Below is a small trained network, with its code and all its weights. Each question gives an input and a class and asks what happens when units are switched off, that is, made to give their printed mean instead of their output.

import numpy as np


def w(rows, s, z=0):
    codes = np.array(rows[::2]) - 128.0
    scale = np.full(codes.shape[1], s)
    scale[-1] = z or s
    return codes * scale


def norm(h):
    return h / np.sqrt((h * h).mean(-1, keepdims=True) + 1e-5)


def f(y):
    return np.maximum(y, 0)


def log_softmax(a):
    a = a - a.max(-1, keepdims=True)
    return a - np.log(np.exp(a).sum(-1, keepdims=True))


def net(x, mask):
    res = np.array(x, float).reshape(1, 7) / 4 @ E
    u = 0
    for l in range(2):
        y = f(norm(res) @ A[l][:, :-1].T + A[l][:, -1])
        res = res + np.where(mask[u : u + 6], y, B[l][:, -1]) @ B[l][:, :-1]
        u += 6
    return log_softmax(norm(res)[-1] @ U[:, :-1].T + U[:, -1])


A, B = {}, {}
E = w([
[226,69,141,173],'x0',
[83,89,126,137],'x1',
[162,101,113,181],'x2',
[164,51,116,203],'x3',
[113,75,112,2],'x4',
[154,225,21,113],'x5',
[34,110,114,207],'x6',
],0.0032)
A[0] = w([
[124,129,38,133,47],'L0N0',
[175,24,142,71,4],'L0N1',
[172,86,176,91,130],'L0N2',
[61,107,1,146,58],'L0N3',
[71,91,37,159,52],'L0N4',
[26,120,151,150,33],'L0N5',
],0.0085,0.0032)
B[0] = w([
[105,140,232,138,174],'L0N0',
[167,29,136,94,241],'L0N1',
[113,76,75,113,252],'L0N2',
[204,167,254,124,218],'L0N3',
[184,227,232,94,193],'L0N4',
[45,104,186,136,207],'L0N5',
],0.0082,0.0029)
A[1] = w([
[212,131,173,243,4],'L1N0',
[133,119,131,128,52],'L1N1',
[130,138,161,43,231],'L1N2',
[205,145,98,120,195],'L1N3',
[173,141,77,254,21],'L1N4',
[121,250,107,9,81],'L1N5',
],0.0066,0.0023)
B[1] = w([
[117,142,17,186,222],'L1N0',
[108,119,117,112,128],'L1N1',
[192,135,78,186,253],'L1N2',
[3,110,138,113,213],'L1N3',
[38,133,25,231,181],'L1N4',
[185,155,22,41,229],'L1N5',
],0.0058,0.0038)
U = w([
[160,7,121,103,191],'0',
[31,104,197,150,6],'1',
[167,171,65,74,149],'2',
[166,188,194,134,153],'3',
[99,125,62,215,112],'4',
],0.018,0.0018)

Each question gives the input, the list of numbers given to net, and the class t.
The units are the neurons (one row each of A and B). Each row of codes is followed by its name. A weight is (code - 128) times the scale printed after its matrix; where a second scale follows, it is the last column's (A, B and U).
mask holds one flag per neuron, layer by layer. A switched-off neuron (its flag False) gives its mean, the last column of its row in B, instead of its output. The means were averaged over made-up inputs and are rounded, as every weight is.
A unit's drop is (log p(t) with every unit on - log p(t) with that unit switched off) / (log p(t) with every unit on - log p(t) with every unit switched off).
The circuit of an input: a set's keep is (log p(t) with only the set's units on - log p(t) with every unit switched off) / (log p(t) with every unit on - log p(t) with every unit switched off). Starting from all 12 units, units are removed one at a time, each time the one whose removal leaves the highest keep (on an exact tie, the one counted first), for as long as the keep stays at least 0.8.
units of the circuit, in order: the units of the circuit, biggest drop first
top k neurons: the k neurons with the biggest drops, biggest first
k most important neurons of layer l: the k neurons of layer l with the biggest drops, biggest first
drop of u: that unit's drop, to one decimal
input [-3,1,-4,-2,2,7,6], class 3: units of the circuit, in order : L0N3
input [4,2,-2,5,-5,-6,0], class 4: units of the circuit, in order : L1N0, L0N1
input [-8,6,1,-4,4,4,2], class 3: units of the circuit, in order : L0N3, L0N4
input [5,0,-3,1,6,5,-7], class 0: units of the circuit, in order : L0N1, L0N4
input [4,7,1,-8,-7,-5,-7], class 0: top 4 neurons : L0N2, L1N4, L0N4, L0N3
input [4,5,1,-5,-8,4,8], class 3: units of the circuit, in order : L0N4, L0N3
input [8,1,-8,-4,-5,0,-3], class 4: 2 most important neurons of layer 0 : L0N1, L0N4
input [-6,4,-4,7,-1,1,-8], class 0: 2 most important neurons of layer 1 : L1N5, L1N0
input [6,1,-8,7,-4,-2,-1], class 4: top 3 neurons : L1N0, L1N4, L0N5
input [6,2,5,0,5,1,7], class 3: top 2 neurons : L0N4, L0N3
input [-3,-2,-2,-2,4,8,4], class 3: 2 most important neurons of layer 0 : L0N3, L0N0
input [-3,-1,-2,2,0,6,2], class 3: drop of L0N3 : 0.1
input [-1,5,-1,-7,-1,-3,-3], class 2: drop of L0N1 : 0.7
input [1,-1,-5,-2,-4,-1,5], class 1: units of the circuit, in order : L0N5
